Below is a small trained network, with its code and all its weights. Each question gives an input and a target symbol and asks what happens when units are switched off, that is, made to give their printed mean instead of their output.

import numpy as np


def w(rows, s, z=0):
    codes = np.array(rows[::2]) - 128.0
    scale = np.full(codes.shape[1], s)
    scale[-1] = z or s
    return codes * scale


def f(y):
    return y / 2 * (1 + np.tanh(0.7978845608 * (y + 0.044715 * y**3)))


def softmax(a):
    e = np.exp(a - a.max(-1, keepdims=True))
    return e / e.sum(-1, keepdims=True)


def log_softmax(a):
    a = a - a.max(-1, keepdims=True)
    return a - np.log(np.exp(a).sum(-1, keepdims=True))


def net(x, mask):
    ids = ['γδζηθλμξπστφψω'.index(c) for c in x.split()]
    T = len(ids)
    res = E[ids] + P[:T]
    u = 0
    for l in range(3):
        q, k, v = (res @ M[l].T for M in (Q, K, V))
        z = softmax(np.where(np.tri(T) > 0, q @ k.T / 2**0.5, -1e9)) @ v
        res = res + np.where(mask[u], z, O[l][:, -1]) @ O[l][:, :-1]
        u += 1
        y = f(res @ A[l][:, :-1].T + A[l][:, -1])
        res = res + np.where(mask[u : u + 12], y, B[l][:, -1]) @ B[l][:, :-1]
        u += 12
    return log_softmax(res[-1] @ U[:, :-1].T + U[:, -1])


Q, K, V, O, A, B = {}, {}, {}, {}, {}, {}
E = w([
[216,124,147,180,212,149,118,158,95],'γ',
[71,168,178,117,192,204,138,146,141],'δ',
[31,128,230,79,56,125,219,162,195],'ζ',
[172,86,142,101,114,116,127,111,120],'η',
[138,108,92,131,139,188,186,127,114],'θ',
[61,158,82,114,154,41,167,232,62],'λ',
[48,136,124,51,129,165,127,70,140],'μ',
[137,134,74,144,139,86,119,205,45],'ξ',
[89,36,119,210,111,72,146,67,176],'π',
[138,120,183,120,174,148,115,78,140],'σ',
[212,79,140,119,134,119,176,5,121],'τ',
[88,114,134,62,120,128,127,47,130],'φ',
[119,144,130,125,100,52,135,30,146],'ψ',
[52,187,87,147,133,58,175,178,48],'ω',
],0.02)
P = w([
[194,126,132,150,245,86,242,115,237],'0',
[137,89,160,126,204,140,120,104,99],'1',
[92,95,126,126,187,150,101,123,64],'2',
[109,80,62,107,122,115,86,138,51],'3',
[152,125,139,145,118,137,134,115,122],'4',
[124,117,111,151,114,151,111,157,115],'5',
[119,137,113,148,104,108,116,120,130],'6',
[109,154,131,128,102,130,101,117,132],'7',
[107,166,143,145,116,141,99,120,129],'8',
[120,144,113,166,106,126,92,139,117],'9',
[140,138,105,169,84,137,98,156,108],'10',
],0.011)
Q[0] = w([
[186,48,179,147,160,197,32,52,134],'L0H1',
[17,156,171,174,196,27,3,130,123],'L0H1',
],0.0038)
K[0] = w([
[160,66,108,166,135,139,102,86,108],'L0H1',
[135,107,89,253,85,124,213,122,95],'L0H1',
],0.0046)
V[0] = w([
[138,153,253,36,135,94,115,162,139],'L0H1',
[125,165,57,75,170,164,119,118,122],'L0H1',
],0.0046)
O[0] = w([
[53,128,255,78,156,89,129,148,103,210],'L0H1',
[80,122,198,166,232,143,221,143,117,5],'L0H1',
],0.0096,0.0017)
A[0] = w([
[72,129,116,150,88,127,101,131,151,87],'L0N1',
[146,139,133,170,153,136,150,127,167,6],'L0N2',
[147,183,128,94,105,115,111,165,126,121],'L0N3',
[144,154,85,103,148,139,83,101,51,171],'L0N4',
[134,104,129,144,149,155,155,123,100,199],'L0N5',
[130,131,164,125,79,117,82,174,88,56],'L0N6',
[150,92,161,118,101,135,121,111,81,173],'L0N7',
[120,151,127,143,133,102,168,144,135,73],'L0N8',
[175,245,114,175,135,89,115,141,86,243],'L0N9',
[100,82,96,165,92,158,147,132,147,237],'L0N10',
[119,159,123,121,51,112,62,86,146,88],'L0N11',
[133,138,53,131,85,208,146,86,163,45],'L0N12',
],0.011,0.0021)
B[0] = w([
[157,139,169,163,99,109,156,176,146,235],'L0N1',
[119,130,162,120,184,103,140,137,216,137],'L0N2',
[144,85,123,185,215,98,185,193,103,162],'L0N3',
[115,143,220,84,228,27,175,207,167,211],'L0N4',
[31,134,75,55,149,102,19,109,133,187],'L0N5',
[49,210,133,170,118,156,126,124,130,196],'L0N6',
[53,212,81,177,139,107,77,167,81,191],'L0N7',
[77,207,94,141,138,158,113,197,102,176],'L0N8',
[92,57,59,52,230,139,217,154,82,228],'L0N9',
[62,141,254,94,165,94,125,112,196,255],'L0N10',
[150,116,107,177,185,210,67,181,74,214],'L0N11',
[174,218,107,248,148,153,127,109,90,209],'L0N12',
],0.0063,0.0041)
Q[1] = w([
[78,225,136,116,155,29,96,135,157],'L1H1',
[114,135,111,43,253,27,137,183,99],'L1H1',
],0.005)
K[1] = w([
[149,173,166,121,122,84,119,145,150],'L1H1',
[143,190,64,34,176,101,172,118,254],'L1H1',
],0.0084)
V[1] = w([
[220,66,231,150,166,80,27,172,213],'L1H1',
[45,253,128,178,45,126,103,192,83],'L1H1',
],0.0067)
O[1] = w([
[174,124,112,165,122,151,252,171,80,222],'L1H1',
[126,96,93,170,193,131,92,141,29,7],'L1H1',
],0.014,0.0012)
A[1] = w([
[193,103,137,149,92,119,108,56,166,137],'L1N1',
[156,122,196,70,98,145,199,169,156,41],'L1N2',
[140,39,151,143,139,80,83,32,132,252],'L1N3',
[112,28,132,109,97,79,140,152,177,234],'L1N4',
[137,97,62,147,135,182,125,134,37,156],'L1N5',
[155,89,176,62,144,120,95,86,125,104],'L1N6',
[82,228,129,189,113,114,188,158,131,170],'L1N7',
[190,196,202,83,2,189,184,112,110,39],'L1N8',
[198,54,151,116,180,125,198,101,122,140],'L1N9',
[159,87,150,67,106,149,118,99,174,149],'L1N10',
[132,183,145,94,146,76,145,51,130,88],'L1N11',
[92,120,128,148,51,105,59,113,153,145],'L1N12',
],0.0091,0.0024)
B[1] = w([
[58,121,120,132,87,170,50,160,94,165],'L1N1',
[112,113,129,153,160,48,144,37,136,219],'L1N2',
[51,137,119,2,105,166,198,118,157,190],'L1N3',
[8,223,167,87,215,127,201,40,181,183],'L1N4',
[103,108,156,140,87,172,176,92,212,161],'L1N5',
[132,219,156,173,127,127,151,141,74,154],'L1N6',
[207,89,159,152,200,144,16,137,125,248],'L1N7',
[120,95,65,141,51,135,150,143,178,190],'L1N8',
[106,103,170,136,138,59,96,241,109,177],'L1N9',
[101,183,63,195,142,84,61,199,57,151],'L1N10',
[136,143,99,154,166,189,118,237,149,165],'L1N11',
[162,119,228,129,183,152,193,120,97,155],'L1N12',
],0.0064,0.013)
Q[2] = w([
[45,67,230,221,26,148,155,25,109],'L2H1',
[122,117,154,177,6,254,65,34,119],'L2H1',
],0.0038)
K[2] = w([
[75,24,234,94,63,131,121,138,112],'L2H1',
[144,171,168,76,3,156,182,46,23],'L2H1',
],0.0057)
V[2] = w([
[250,112,229,163,253,249,92,56,202],'L2H1',
[121,155,220,165,125,127,105,126,189],'L2H1',
],0.0039)
O[2] = w([
[79,143,117,80,162,162,131,248,190,112],'L2H1',
[143,131,84,143,134,179,200,153,106,254],'L2H1',
],0.014,0.0064)
A[2] = w([
[166,76,108,164,140,177,2,172,62,4],'L2N1',
[150,100,79,175,163,41,82,112,140,75],'L2N2',
[100,219,188,147,143,31,145,110,132,159],'L2N3',
[75,82,138,94,171,146,117,230,128,10],'L2N4',
[120,61,133,168,161,152,175,138,186,142],'L2N5',
[95,153,182,92,104,237,103,210,169,149],'L2N6',
[38,153,149,86,18,205,177,98,202,105],'L2N7',
[101,102,215,155,138,214,195,65,203,107],'L2N8',
[166,156,93,133,61,182,136,134,183,214],'L2N9',
[47,84,101,122,164,104,97,132,162,129],'L2N10',
[171,56,163,109,141,137,123,206,101,64],'L2N11',
[151,158,209,240,139,105,122,98,217,122],'L2N12',
],0.0072,0.0023)
B[2] = w([
[232,184,243,115,113,59,141,127,214,152],'L2N1',
[181,156,205,54,133,127,130,181,73,160],'L2N2',
[172,127,84,155,121,198,162,134,137,234],'L2N3',
[109,126,87,151,83,94,101,61,125,246],'L2N4',
[135,162,141,40,120,97,163,78,90,235],'L2N5',
[181,51,91,104,134,101,148,128,98,237],'L2N6',
[135,123,92,160,200,18,116,165,167,212],'L2N7',
[95,147,150,128,33,65,127,170,107,251],'L2N8',
[107,47,231,112,157,106,110,133,192,146],'L2N9',
[171,167,134,95,65,130,136,140,140,203],'L2N10',
[119,168,2,232,97,169,54,68,133,175],'L2N11',
[49,100,111,93,149,159,58,86,62,216],'L2N12',
],0.0076,0.011)
U = w([
[134,135,204,83,47,56,144,220,140,120],'γ',
[57,47,80,132,99,203,120,182,14,190],'δ',
[169,62,135,211,193,1,14,95,140,174],'ζ',
[147,21,150,108,243,61,83,161,167,107],'η',
[178,141,96,69,45,88,78,179,124,93],'θ',
[181,168,147,61,104,49,44,155,100,66],'λ',
[132,178,138,137,139,123,99,188,163,161],'μ',
[164,214,138,144,89,117,93,131,223,211],'ξ',
[110,155,88,202,157,109,129,135,149,2],'π',
[183,34,145,153,149,127,166,176,170,186],'σ',
[189,127,119,104,69,88,110,77,116,58],'τ',
[114,185,144,157,172,117,116,206,176,86],'φ',
[143,87,168,160,217,68,118,128,199,93],'ψ',
[121,165,122,94,110,125,70,104,145,132],'ω',
],0.0056,0.0042)

Each question gives the input, a string of symbols that net reads in full, and the target symbol t.
The units are the heads (2 rows each of Q, K, V and O) and the neurons (one row each of A and B). Each row of codes is followed by its name. A weight is (code - 128) times the scale printed after its matrix; where a second scale follows, it is the last column's (O, A, B and U).
mask holds one flag per unit, layer by layer, with each layer's heads first. A switched-off unit (its flag False) gives its mean, the last column of its rows in O or B, instead of its output. The means were averaged over made-up inputs and are rounded, as every weight is.
A unit's drop is (log p(t) with every unit on - log p(t) with that unit switched off) / (log p(t) with every unit on - log p(t) with every unit switched off).
The circuit of an input: a set's keep is (log p(t) with only the set's units on - log p(t) with every unit switched off) / (log p(t) with every unit on - log p(t) with every unit switched off). Starting from the 12 units with the biggest drops (on a tie, the unit counted first), units are removed one at a time, each time the one whose removal leaves the highest keep (on an exact tie, the one counted first), for as long as the keep stays at least 0.8.
circuit, biggest first: the units of the circuit, biggest drop first
unit that matters most: the unit with the biggest drop
top k neurons: the k neurons with the biggest drops, biggest first
k most important neurons of layer l: the k neurons of layer l with the biggest drops, biggest first
input ζ λ ζ λ, target ζ: circuit, biggest first -> (L2H1)
input ζ δ π ω, target ζ: top 2 neurons -> (L0N4 L1N7)
input θ μ σ, target η: 2 most important neurons of layer 2 -> (L2N6 L2N7)
input σ ζ θ ζ η ψ θ π, target γ: circuit, biggest first -> (L1N3 L2N8 L0N10)
input ζ ω μ π π ζ ζ π ξ, target ζ: circuit, biggest first -> (L2H1 L0N9)
input ω η μ π ξ, target ω: 2 most important neurons of layer 0 -> (L0N9 L0N8)
input σ τ ξ, target σ: circuit, biggest first -> (L1H1 L1N2 L0N9)
input ζ θ θ τ γ ξ, target ζ: circuit, biggest first -> (L0N4 L2H1 L1N7)
input λ ζ ξ η ζ τ λ, target λ: circuit, biggest first -> (L0N8 L1H1 L2N2 L2N10)
input γ ξ ζ π η ψ π ψ ζ λ, target γ: circuit, biggest first -> (L1H1 L0N2)
input π π θ θ τ, target σ: 3 most important neurons of layer 0 -> (L0N4 L0N10 L0N12)
input σ ξ φ μ γ μ θ ζ ζ ζ, target ζ: 2 most important neurons of layer 0 -> (L0N6 L0N9)
input λ τ ζ λ π ζ ξ, target λ: circuit, biggest first -> (L0N8 L1H1 L2N2 L2N10)
input γ θ π ζ θ λ, target γ: circuit, biggest first -> (L1H1)
input δ γ π γ, target δ: 4 most important neurons of layer 0 -> (L0N9 L0N2 L0N8 L0N5)
input ψ μ μ, target π: top 2 neurons -> (L1N10 L0N7)
input ζ η η, target δ: top 2 neurons -> (L1N7 L2N7)
input μ ζ γ ζ η, target δ: 3 most important neurons of layer 1 -> (L1N4 L1N7 L1N8)
input ζ σ ω π π ζ φ ζ ψ, target δ: top 2 neurons -> (L1N7 L1N5)
input σ π λ φ, target γ: top 2 neurons -> (L0N4 L0N2)
input δ ζ τ, target θ: unit that matters most -> L2H1
input δ π ω τ λ, target δ: top 3 neurons -> (L0N8 L0N9 L2N6)
input λ ζ π ψ, target ω: 2 most important neurons of layer 0 -> (L0N4 L0N8)
input θ τ η, target η: top 3 neurons -> (L2N6 L2N7 L0N12)
input π σ σ, target σ: top 2 neurons -> (L0N10 L1N8)
input γ τ ζ τ γ π ζ ω θ π, target δ: top 3 neurons -> (L0N12 L0N9 L0N11)
input π ζ λ ζ δ θ θ ζ τ ξ, target π: unit that matters most -> L2N11
input σ ψ ζ ω δ γ λ, target σ: top 2 neurons -> (L1N8 L0N9)
input γ ζ π τ θ π ζ π σ σ γ, target γ: 2 most important neurons of layer 1 -> (L1N8 L1N2)
